Below is a small trained network, with its code and all its weights. Each question gives an input and a class and asks what happens when units are switched off, that is, made to give their printed mean instead of their output.

import numpy as np


def w(rows, s, z=0):
    codes = np.array(rows[::2]) - 128.0
    scale = np.full(codes.shape[1], s)
    scale[-1] = z or s
    return codes * scale


def f(y):
    return y / 2 * (1 + np.tanh(0.7978845608 * (y + 0.044715 * y**3)))


def log_softmax(a):
    a = a - a.max(-1, keepdims=True)
    return a - np.log(np.exp(a).sum(-1, keepdims=True))


def net(x, mask):
    res = np.array(x, float).reshape(1, 7) / 4 @ E
    y = f(res @ A[0][:, :-1].T + A[0][:, -1])
    res = res + np.where(mask, y, B[0][:, -1]) @ B[0][:, :-1]
    return log_softmax(res[-1] @ U[:, :-1].T + U[:, -1])


A, B = {}, {}
E = w([
[171,111,138,118,92,143,33,139,191,123,62,209],'x0',
[180,224,105,143,91,155,162,44,175,175,159,77],'x1',
[93,162,88,213,179,142,173,177,157,58,174,227],'x2',
[139,105,46,102,224,194,141,121,234,62,94,83],'x3',
[157,143,114,47,122,127,50,95,55,86,162,67],'x4',
[193,123,73,158,35,82,170,140,108,166,182,95],'x5',
[124,122,171,158,107,185,170,122,103,254,130,98],'x6',
],0.009)
A[0] = w([
[216,131,98,35,50,131,18,79,146,89,126,77,167],'neuron 0',
[68,136,142,110,255,216,127,98,228,93,78,152,156],'neuron 1',
[76,143,126,207,112,85,150,181,122,67,129,229,212],'neuron 2',
[191,40,128,146,99,172,109,128,196,154,73,129,165],'neuron 3',
[25,122,46,118,241,164,184,160,164,41,188,97,254],'neuron 4',
[120,88,165,36,165,75,79,99,115,110,86,74,133],'neuron 5',
[62,99,160,103,152,87,88,149,65,100,122,167,228],'neuron 6',
],0.0065,0.0039)
B[0] = w([
[188,224,84,69,77,90,44,57,137,92,98,164,239],'neuron 0',
[113,111,164,189,255,230,69,60,185,167,45,111,226],'neuron 1',
[90,111,167,219,161,75,136,150,153,98,226,206,225],'neuron 2',
[117,110,82,77,63,135,130,191,178,179,60,166,180],'neuron 3',
[194,66,87,163,237,122,158,144,106,101,129,59,249],'neuron 4',
[47,142,137,32,99,101,134,104,149,60,66,56,190],'neuron 5',
[33,113,220,86,162,117,79,197,41,62,144,142,200],'neuron 6',
],0.008,0.012)
U = w([
[68,124,144,69,107,109,117,127,108,100,111,86,102],'0',
[198,178,84,97,92,104,84,91,146,109,132,150,119],'1',
[130,151,175,137,54,138,180,87,70,250,175,80,254],'2',
[121,131,93,173,140,97,195,141,214,101,170,160,84],'3',
[124,89,115,109,66,134,146,212,178,198,90,160,141],'4',
[174,86,77,120,164,126,162,152,69,101,150,76,62],'5',
[80,93,178,132,140,101,88,195,98,101,159,219,110],'6',
[117,113,139,140,175,231,100,108,181,141,92,124,146],'7',
],0.012,0.0042)

Each question gives the input, the list of numbers given to net, and the class t.
The units are the neurons (one row each of A and B). Each row of codes is followed by its name. A weight is (code - 128) times the scale printed after its matrix; where a second scale follows, it is the last column's (A, B and U).
mask holds one flag per neuron, in row order. A switched-off neuron (its flag False) gives its mean, the last column of its row in B, instead of its output. The means were averaged over made-up inputs and are rounded, as every weight is.
A unit's drop is (log p(t) with every unit on - log p(t) with that unit switched off) / (log p(t) with every unit on - log p(t) with every unit switched off).
The circuit of an input: a set's keep is (log p(t) with only the set's units on - log p(t) with every unit switched off) / (log p(t) with every unit on - log p(t) with every unit switched off). Starting from all 7 units, units are removed one at a time, each time the one whose removal leaves the highest keep (on an exact tie, the one counted first), for as long as the keep stays at least 0.8.
circuit, biggest first: the units of the circuit, biggest drop first
k most important neurons: the k neurons with the biggest drops, biggest first
drop when u is switched off: that unit's drop, to one decimal
input [8,1,-5,-4,4,-6,6], class 1: circuit, biggest first	neuron 0
input [3,-7,-7,3,-1,2,-7], class 0: 2 most important neurons	neuron 5; neuron 6
input [4,1,0,-2,-2,3,-2], class 4: 3 most important neurons	neuron 0; neuron 6; neuron 4
input [7,-3,0,-1,-6,8,-2], class 4: 3 most important neurons	neuron 3; neuron 6; neuron 4
input [3,-6,-6,3,-5,0,3], class 4: 2 most important neurons	neuron 3; neuron 4
input [3,-4,-1,-3,8,-2,3], class 0: 3 most important neurons	neuron 5; neuron 2; neuron 6
input [8,-3,4,3,2,-1,-4], class 7: 2 most important neurons	neuron 1; neuron 4
input [7,7,-4,5,-2,1,7], class 4: 2 most important neurons	neuron 3; neuron 4
input [5,4,-5,-5,-7,-6,3], class 4: circuit, biggest first	neuron 3; neuron 1
input [5,2,1,-8,5,-2,2], class 1: 2 most important neurons	neuron 2; neuron 0
input [-5,1,-3,6,-5,5,6], class 2: 2 most important neurons	neuron 1; neuron 2
input [-3,7,7,-5,8,-2,2], class 2: 2 most important neurons	neuron 0; neuron 4
input [8,3,-5,7,5,-4,-6], class 1: drop when neuron 2 is switched off	0.0
input [3,-1,-7,-7,2,2,2], class 1: drop when neuron 0 is switched off	1.2
input [1,2,-6,4,-1,-1,7], class 4: drop when neuron 4 is switched off	0.2
input [6,3,-5,-5,-8,8,6], class 4: circuit, biggest first	neuron 3
